Where the symbols take the states:
λ: kepa->dosi, nuve->leno, bipi->fuzi, ludu->nuru, sina->sone, beru->seza, midi->sesu, numo->nelo, biva->kidi, date->furi, nesi->bado, fimi->raze, kobi->vivu, rute->lonu, dolu->sufe, seza->beru, keri->fuso, depo->mono, nelo->numo, bavu->vido, sone->sina, vivu->kobi, mono->depo, kapi->lotu, fusa->guku, nuru->ludu, fuge->zose, sesu->midi, lotu->kapi, kidi->biva, gele->ropa, vido->bavu, leno->nuve, pozi->boto, guku->fusa, ribo->fope, mabi->pabe, sufe->dolu, zose->fuge, five->tepe, fuzi->bipi, furi->date, pabe->mabi, lonu->rute, ropa->gele, tepe->five, dosi->kepa, boto->pozi, fope->ribo, bado->nesi, fuso->keri, raze->fimi
τ: kepa->tepe, nuve->midi, bipi->numo, ludu->kidi, sina->sufe, beru->vido, midi->nuve, numo->bipi, biva->nuru, date->gele, nesi->fuge, fimi->pozi, kobi->fope, rute->pabe, dolu->sone, seza->bavu, nilu->fuso, depo->sopu, diza->kapi, nelo->fuzi, bavu->seza, sone->dolu, vivu->ribo, kapi->diza, fusa->lura, nuru->biva, fuge->nesi, sesu->leno, kidi->ludu, gele->date, vido->beru, leno->sesu, pozi->fimi, ribo->vivu, mabi->lonu, sufe->sina, zose->bado, five->dosi, fuzi->nelo, furi->ropa, pabe->rute, lonu->mabi, ropa->furi, tepe->kepa, dosi->five, boto->raze, fope->kobi, lura->fusa, sopu->depo, bado->zose, fuso->nilu, raze->boto
ε: kepa->nilu, nuve->vivu, bipi->ludu, ludu->bipi, beru->mabi, midi->ribo, numo->kidi, biva->nelo, date->fimi, nesi->diza, fimi->date, kobi->leno, rute->bavu, dolu->depo, seza->pabe, keri->five, nilu->kepa, depo->dolu, diza->nesi, nelo->biva, bavu->rute, sone->sopu, vivu->nuve, mono->sufe, kapi->fuge, fusa->rubu, nuru->fuzi, fuge->kapi, sesu->fope, rubu->fusa, lotu->zose, kidi->numo, gele->pozi, vido->lonu, leno->kobi, pozi->gele, ribo->midi, mabi->beru, sufe->mono, zose->lotu, five->keri, fuzi->nuru, furi->raze, pabe->seza, lonu->vido, ropa->boto, tepe->fuso, boto->ropa, fope->sesu, sopu->sone, fuso->tepe, raze->furi
ζ: kepa->biva, nuve->pabe, bipi->keri, ludu->five, beru->kobi, midi->rute, biva->kepa, date->fuge, nesi->gele, fimi->kapi, kobi->beru, rute->midi, dolu->fusa, seza->vivu, keri->bipi, nilu->nelo, depo->rubu, diza->pozi, nelo->nilu, bavu->ribo, sone->lura, vivu->seza, kapi->fimi, fusa->dolu, nuru->tepe, fuge->date, sesu->lonu, rubu->depo, lotu->raze, kidi->dosi, gele->nesi, vido->fope, leno->mabi, pozi->diza, guku->sufe, ribo->bavu, mabi->leno, sufe->guku, zose->furi, five->ludu, fuzi->fuso, furi->zose, pabe->nuve, lonu->sesu, ropa->bado, tepe->nuru, dosi->kidi, fope->vido, lura->sone, bado->ropa, fuso->fuzi, raze->lotu
χ: kepa->lura, nuve->boto, bipi->mono, ludu->sufe, sina->kidi, beru->nesi, midi->raze, biva->sone, date->fope, nesi->beru, fimi->sesu, kobi->gele, rute->lotu, dolu->nuru, seza->bado, depo->fuzi, diza->mabi, nelo->sopu, bavu->zose, sone->biva, vivu->ropa, mono->bipi, kapi->lonu, fusa->tepe, nuru->dolu, fuge->vido, sesu->fimi, rubu->fuso, lotu->rute, kidi->sina, gele->kobi, vido->fuge, leno->pozi, pozi->leno, guku->five, ribo->furi, mabi->diza, sufe->ludu, zose->bavu, five->guku, fuzi->depo, furi->ribo, lonu->kapi, ropa->vivu, tepe->fusa, boto->nuve, fope->date, lura->kepa, sopu->nelo, bado->seza, fuso->rubu, raze->midi
σ: kepa->beru, nuve->numo, bipi->midi, ludu->ribo, sina->ropa, beru->kepa, midi->bipi, numo->nuve, biva->kobi, date->dolu, nesi->lura, fimi->depo, kobi->biva, rute->keri, dolu->date, seza->dosi, keri->rute, nilu->mabi, depo->fimi, nelo->leno, bavu->five, sone->gele, vivu->kidi, mono->raze, kapi->rubu, fusa->fuge, nuru->fope, fuge->fusa, sesu->fuzi, rubu->kapi, kidi->vivu, gele->sone, vido->tepe, leno->nelo, pozi->sopu, guku->zose, ribo->ludu, mabi->nilu, sufe->furi, zose->guku, five->bavu, fuzi->sesu, furi->sufe, lonu->fuso, ropa->sina, tepe->vido, dosi->seza, fope->nuru, lura->nesi, sopu->pozi, fuso->lonu, raze->mono

The rows follow the links: the fewer symbols apart two states are, the more alike their rows tend to be.

Name the state of each row.
712 -334 -551 -97 -696 23 476 150 726 -646 -165 232 -114 574 220 523 295 -306 -375 -530 -192 -88 418 274 -283 617 628 472 -280 217 201 -131 24 56 -170 330 376 -251 -268 -686 323 259 566 698 76 | mabi
-3 296 619 40 457 145 -173 157 -125 411 -454 284 -50 -412 -301 -1066 -878 733 338 -41 -96 336 230 -188 345 -550 5 -111 190 50 -73 -23 5 278 326 -169 -147 -93 -822 297 -177 -200 63 -324 330 | guku
-581 25 627 371 293 -7 -466 -524 -127 570 -101 -366 -84 -294 -111 -91 -504 554 509 486 127 -74 718 -231 -358 391 -350 -19 402 -470 107 -125 142 -137 512 62 -174 123 128 558 -173 440 -963 -649 -15 | sina
-120 -57 -133 45 27 -164 166 -32 988 -197 -22 6 103 -484 221 823 656 -86 -59 527 1058 -107 116 -345 15 409 43 328 95 496 -62 -149 57 -615 217 -415 -103 -84 402 -19 -125 165 -196 -114 99 | nelo
109 45 -262 658 -567 -81 -728 -450 -271 436 249 -1065 -61 378 -670 379 483 61 -185 -138 169 -356 -33 -172 -224 224 -468 -80 1 -80 354 -191 199 497 -375 362 207 -628 77 26 -112 655 -440 64 -538 | gele
349 236 -412 332 -550 136 -657 -199 -927 -46 -67 -467 133 595 -399 -299 -445 -75 -229 -615 -248 -353 -316 46 73 -280 -173 218 238 -92 233 86 -2 238 -532 151 -238 -499 -916 134 151 -75 845 289 76 | fuge
299 -310 -157 725 -838 521 -601 -504 -389 -270 -408 -56 -240 328 -330 230 -177 -214 -90 -703 4 -63 500 -51 -426 250 -225 -12 148 -53 -189 64 301 673 -94 302 195 -412 -711 -401 64 538 412 415 46 | nesi
-711 131 715 487 25 307 255 -435 686 324 3 -437 168 54 -340 534 790 458 416 473 775 200 114 -339 -2 304 -95 50 -186 254 241 -316 181 -544 -25 -272 -317 364 206 373 -386 91 -225 144 205 | biva
-334 47 -246 283 391 -140 -528 -173 -1546 168 434 -371 -235 -59 -314 -264 -306 108 -9 -438 -360 -55 -274 -92 15 -257 -418 -333 302 -559 -152 174 -400 281 -360 145 25 -92 425 564 155 -274 -661 -105 -560 | furi
377 -104 -471 -611 77 -98 391 620 150 -403 -77 716 -327 -373 413 -422 -316 -283 -145 -318 -833 527 -263 248 395 -597 860 -194 -186 -420 55 245 -118 323 230 -48 527 13 196 -630 178 -207 245 343 155 | rute
95 -71 -246 297 -367 160 -250 121 -529 -688 -229 16 25 684 -92 132 366 -230 -73 -403 -260 -50 -151 66 -88 -244 202 -210 -565 24 56 298 222 -13 -731 44 -348 -247 -401 -175 372 -283 880 982 328 | vido

Each walk starts at a row. The symbols on each line, taken left to right, move it on to the next state.
Answer with the state's row; about right is enough.
---
-706 -140 899 306 482 432 52 -245 388 59 -245 107 -249 -386 303 338 317 606 804 466 347 387 451 -481 -75 446 164 -489 -191 -266 -350 9 -21 -259 333 -72 -353 328 680 33 -208 164 -869 -46 334
λ λ σ σ τ λ ζ: -231 136 500 176 225 311 225 -175 364 48 -478 -52 492 599 -181 -496 29 654 399 237 184 -101 307 -177 -30 -159 268 429 -264 634 -14 -262 -320 -581 -1 -133 -618 -24 -891 30 -118 -656 764 357 700
σ τ ζ τ λ ζ τ: 17 -236 172 114 -128 451 23 136 139 -287 -420 322 -439 27 166 68 -41 332 15 -598 -559 629 231 111 299 -253 615 -399 -480 -881 546 121 232 920 97 234 374 -123 212 -602 247 285 -262 621 -44
---
51 -334 -47 379 -813 312 -225 -266 151 -141 -481 -437 28 998 -110 248 349 175 40 -661 45 90 236 302 -187 256 442 -74 -697 -325 589 -244 172 338 -774 346 -5 -365 -454 -420 161 53 531 766 12
λ λ σ σ τ λ ζ: -633 -10 -150 157 166 269 -114 97 -880 -562 79 -30 -353 -182 332 193 322 -44 45 -365 -509 63 -320 -10 -19 -297 158 -573 -458 -535 -350 397 -120 170 -119 -142 -273 79 721 182 123 -404 -508 575 -648
ζ ζ λ τ τ σ λ ε: -568 -112 48 -419 683 -56 585 495 268 -181 493 609 -153 -716 898 -134 212 -188 -3 401 59 -18 -145 128 74 269 234 -136 43 322 -351 206 -192 -637 385 -405 -332 313 705 383 -103 -280 -271 -480 57
---
1181 -231 -645 -277 -590 -260 28 -44 350 35 -107 -221 -48 596 -482 94 27 -142 -360 -319 -312 -214 164 353 -198 337 -256 729 263 153 141 -239 299 568 -171 417 658 -187 -335 -303 33 555 301 -193 -200
τ ε χ ε: 422 46 -884 -436 -526 -185 517 91 243 -225 178 -1 -19 814 139 -180 87 -366 -635 -497 -360 -309 -324 406 -115 0 353 345 -454 361 497 -155 -210 -278 -704 -99 -89 35 -331 -185 251 -150 838 135 419
τ λ τ ε τ λ ε ζ: 218 -151 -324 -254 -379 -320 363 -261 622 -73 393 -312 65 308 108 830 1056 -528 -408 -236 261 -68 -317 300 277 394 -65 386 -559 -142 238 -331 214 -140 -464 159 362 73 626 -179 177 225 -391 -137 -295
---
-418 -414 196 262 -99 62 -95 -478 -284 78 164 -486 -453 411 -57 238 411 87 393 -520 -481 94 195 486 207 226 326 -384 -667 -844 165 1 -57 341 -105 71 124 83 723 108 -39 109 -858 216 -196
ζ ζ χ σ τ: -821 195 652 251 798 225 -150 -61 -731 82 -221 224 -130 -870 83 -100 -521 180 333 286 212 -85 169 -401 -215 -336 -463 -286 655 34 -595 70 -278 -431 437 -366 -304 128 139 328 -156 -182 -468 -216 59
ζ ζ λ τ λ λ ε τ: 73 400 -286 145 205 -117 -90 -120 -18 13 47 264 423 -876 65 294 -17 -448 -274 590 407 -144 -115 -408 -179 -44 -640 584 778 930 -407 56 -136 -782 225 -392 -408 193 -129 167 -165 65 270 -436 57
---
-499 353 580 -191 534 316 123 263 190 -337 -347 739 58 -289 203 -686 -513 563 524 303 -161 495 242 -71 304 -857 491 -367 -177 -271 81 -100 0 199 450 -295 -347 151 -458 -171 157 -339 337 571 423
χ σ χ ε τ τ χ: 714 -12 -419 -517 -35 -404 212 524 -551 97 213 264 86 -229 -20 -784 -975 34 -459 -213 -854 -4 -321 521 153 -432 176 57 174 -380 356 49 49 767 -17 95 693 -162 -220 -205 313 -93 -160 -195 -169
χ ε χ τ λ ζ ε: 593 -223 -895 174 -508 -300 -338 -217 74 -214 210 -55 136 -266 -21 935 343 -762 -465 -88 275 -249 20 -94 -189 369 -562 265 331 290 -217 -17 324 235 96 459 628 -251 334 -316 21 749 -368 -162 -500
---
75 77 403 -746 715 -249 864 630 859 212 -37 450 80 -94 428 -795 -387 321 237 437 -337 238 -105 490 297 -355 610 -55 -132 -61 567 89 -273 -153 270 -282 -55 179 -440 -8 -155 -332 181 -85 598
λ ε τ χ ζ: -494 -44 630 685 -67 246 -596 -421 71 357 -196 -61 301 -361 -536 621 127 204 98 506 770 -169 347 -641 -179 422 -485 48 499 269 -275 67 107 -209 498 7 -282 -382 -21 -62 -434 557 -328 -61 136
χ ζ ζ ζ ζ λ λ ζ: -290 -237 563 337 -285 715 82 -162 808 -297 -785 449 165 341 69 184 -27 462 667 389 567 356 720 -476 -372 278 285 -25 -251 347 129 -167 309 -500 322 -94 58 -60 -605 -248 -294 263 452 283 664
---
567 262 23 -232 89 -266 279 37 207 311 -137 26 310 87 -110 -348 -493 94 -59 335 255 -578 -73 81 -311 67 -135 585 432 856 -41 152 -167 -348 115 79 -273 132 -799 254 -91 36 792 -472 510
σ ε ζ χ τ τ: -454 209 -60 378 -87 131 34 -14 -623 -38 497 -666 310 809 -212 335 933 -416 -171 -100 40 -176 -730 -44 21 -277 -446 -151 -629 -62 187 -12 -132 21 -963 -23 -592 60 -27 244 -2 -485 -17 470 -144
λ σ ζ τ σ τ: -175 -34 160 -152 175 214 -42 339 -165 -252 -118 -1 -86 430 -62 -583 -360 237 88 -581 -794 259 -399 314 402 -683 538 -273 -657 -716 470 321 -73 730 -384 210 58 115 -154 -275 205 -454 213 554 -20
---
-269 142 222 369 -270 454 -287 -68 -385 -164 -662 275 358 17 -134 -154 -411 163 -21 46 312 -164 194 -464 -392 -381 -244 334 437 630 -380 101 18 -330 329 -114 -759 -296 -1018 -52 -167 -187 755 -39 528
χ ζ ε ε ζ ζ λ: -966 221 624 29 646 207 351 43 -174 243 195 -314 -242 -97 304 -194 32 444 369 473 195 37 -85 -55 -42 -125 111 -563 -389 -372 -274 101 -442 -713 9 -191 -680 439 489 634 -29 -649 -338 -31 84
λ τ χ σ τ σ ζ ζ: -482 429 298 524 386 57 -237 -434 -321 612 141 -475 607 -142 -492 12 -174 116 271 308 704 -95 -359 -640 -292 -189 -829 -32 425 521 -289 -216 -66 -467 4 -127 -568 -62 -386 852 -201 -264 -54 -291 -50
---
-147 226 -580 673 -200 53 -585 -306 -1283 -202 -15 -129 169 -216 -256 559 382 -556 -319 -98 133 -149 -370 -630 -100 -234 -626 -367 413 206 -493 151 -164 139 -275 53 -303 -480 159 71 125 -175 -97 257 -399
τ ε χ ε: -279 -259 -40 413 -405 247 -283 -292 121 -586 258 33 -109 186 15 1206 921 -568 -33 -278 259 170 50 -330 -156 153 -42 -310 -500 -129 -66 185 448 144 -285 187 32 -317 490 -349 -79 106 -199 744 -259
τ τ λ λ ζ σ λ: -88 90 1108 173 271 436 388 153 685 347 -344 138 -119 -48 -223 -580 -169 994 789 17 -126 626 432 -56 204 -255 522 -88 -189 -436 457 -51 288 232 606 -132 -156 401 -329 -121 -38 214 -129 100 484
